Below is a small trained network, with its code and all its weights. Each question gives an input and a class and asks what happens when units are switched off, that is, made to give their printed mean instead of their output.

import numpy as np


def w(rows, s, z=0):
    codes = np.array(rows[::2]) - 128.0
    scale = np.full(codes.shape[1], s)
    scale[-1] = z or s
    return codes * scale


def norm(h):
    return h / np.sqrt((h * h).mean(-1, keepdims=True) + 1e-5)


def f(y):
    return np.maximum(y, 0)


def log_softmax(a):
    a = a - a.max(-1, keepdims=True)
    return a - np.log(np.exp(a).sum(-1, keepdims=True))


def net(x, mask):
    res = np.array(x, float).reshape(1, 4) / 4 @ E
    u = 0
    for l in range(3):
        y = f(norm(res) @ A[l][:, :-1].T + A[l][:, -1])
        res = res + np.where(mask[u : u + 9], y, B[l][:, -1]) @ B[l][:, :-1]
        u += 9
    return log_softmax(norm(res)[-1] @ U[:, :-1].T + U[:, -1])


A, B = {}, {}
E = w([
[252,160,128],'x0',
[140,238,69],'x1',
[148,109,55],'x2',
[130,127,127],'x3',
],0.0022)
A[0] = w([
[78,110,78,95],'0.n1',
[163,116,179,143],'0.n2',
[142,92,144,141],'0.n3',
[151,201,121,139],'0.n4',
[255,124,153,207],'0.n5',
[194,150,104,86],'0.n6',
[101,43,144,8],'0.n7',
[123,106,226,160],'0.n8',
[158,90,103,81],'0.n9',
],0.0056,0.0014)
B[0] = w([
[153,182,46,180],'0.n1',
[213,63,135,179],'0.n2',
[252,142,121,165],'0.n3',
[82,80,146,197],'0.n4',
[217,123,139,252],'0.n5',
[55,77,118,182],'0.n6',
[64,105,67,185],'0.n7',
[135,73,177,220],'0.n8',
[132,67,160,151],'0.n9',
],0.0028,0.003)
A[1] = w([
[123,145,151,193],'1.n1',
[154,185,112,149],'1.n2',
[130,91,22,169],'1.n3',
[100,80,138,74],'1.n4',
[87,196,214,183],'1.n5',
[198,234,127,135],'1.n6',
[200,200,151,188],'1.n7',
[167,106,83,97],'1.n8',
[63,254,128,251],'1.n9',
],0.0049,0.0014)
B[1] = w([
[155,88,193,159],'1.n1',
[64,111,98,176],'1.n2',
[142,95,80,237],'1.n3',
[63,179,116,165],'1.n4',
[181,148,110,190],'1.n5',
[5,76,109,207],'1.n6',
[27,1,187,214],'1.n7',
[119,177,160,176],'1.n8',
[211,152,158,253],'1.n9',
],0.004,0.0025)
A[2] = w([
[135,143,86,87],'2.n1',
[125,212,107,162],'2.n2',
[74,141,119,196],'2.n3',
[136,201,115,226],'2.n4',
[131,86,168,223],'2.n5',
[69,124,173,8],'2.n6',
[122,99,152,191],'2.n7',
[152,254,171,155],'2.n8',
[149,180,150,64],'2.n9',
],0.008,0.0013)
B[2] = w([
[1,178,111,165],'2.n1',
[195,190,135,181],'2.n2',
[195,113,177,193],'2.n3',
[183,173,137,178],'2.n4',
[109,208,127,253],'2.n5',
[138,203,153,179],'2.n6',
[94,179,82,212],'2.n7',
[185,32,60,186],'2.n8',
[224,56,128,148],'2.n9',
],0.0043,0.0034)
U = w([
[17,206,208,195],'0',
[251,110,86,231],'1',
[31,60,1,174],'2',
[141,224,15,6],'3',
[178,77,203,6],'4',
],0.0087,0.0019)

Each question gives the input, the list of numbers given to net, and the class t.
The units are the neurons (one row each of A and B). Each row of codes is followed by its name. A weight is (code - 128) times the scale printed after its matrix; where a second scale follows, it is the last column's (A, B and U).
mask holds one flag per neuron, layer by layer. A switched-off neuron (its flag False) gives its mean, the last column of its row in B, instead of its output. The means were averaged over made-up inputs and are rounded, as every weight is.
A unit's drop is (log p(t) with every unit on - log p(t) with that unit switched off) / (log p(t) with every unit on - log p(t) with every unit switched off).
The circuit of an input: a set's keep is (log p(t) with only the set's units on - log p(t) with every unit switched off) / (log p(t) with every unit on - log p(t) with every unit switched off). Starting from the 12 units with the biggest drops (on a tie, the unit counted first), units are removed one at a time, each time the one whose removal leaves the highest keep (on an exact tie, the one counted first), for as long as the keep stays at least 0.8.
units of the circuit, in order: the units of the circuit, biggest drop first
unit that matters most: the unit with the biggest drop
top k neurons: the k neurons with the biggest drops, biggest first
top k neurons in layer l: the k neurons of layer l with the biggest drops, biggest first
drop when u is switched off: that unit's drop, to one decimal
input [3,6,1,-1], class 2: top 2 neurons => (1.n6, 1.n2)
input [-7,7,0,-4], class 1: unit that matters most => 1.n9
input [-8,2,-5,-8], class 1: top 2 neurons => (1.n7, 1.n9)
input [7,7,-6,-7], class 0: units of the circuit, in order => (1.n7, 1.n6)
input [7,2,8,5], class 2: top 3 neurons in layer 1 => (1.n6, 1.n9, 1.n7)
input [-1,6,-3,8], class 1: top 2 neurons in layer 0 => (0.n5, 0.n4)
input [1,7,8,0], class 2: units of the circuit, in order => (1.n6, 2.n5, 1.n7)
input [1,2,3,1], class 2: top 3 neurons => (1.n3, 1.n9, 2.n5)
input [0,8,-2,-3], class 1: top 3 neurons => (1.n9, 0.n5, 0.n2)
input [5,0,-2,-3], class 4: top 2 neurons => (0.n5, 0.n2)
input [8,0,-1,-8], class 4: top 2 neurons => (0.n5, 1.n7)
input [-6,4,0,8], class 1: top 2 neurons => (1.n9, 2.n8)
input [7,8,8,1], class 2: top 2 neurons => (1.n7, 1.n6)
input [8,1,8,1], class 2: top 2 neurons => (1.n6, 1.n9)
input [-8,7,-7,4], class 1: top neuron => (2.n8)
input [7,4,3,3], class 2: drop when 1.n6 is switched off => 0.2
input [7,6,4,-3], class 2: drop when 1.n7 is switched off => 0.3
input [6,7,4,0], class 2: drop when 1.n6 is switched off => 0.1
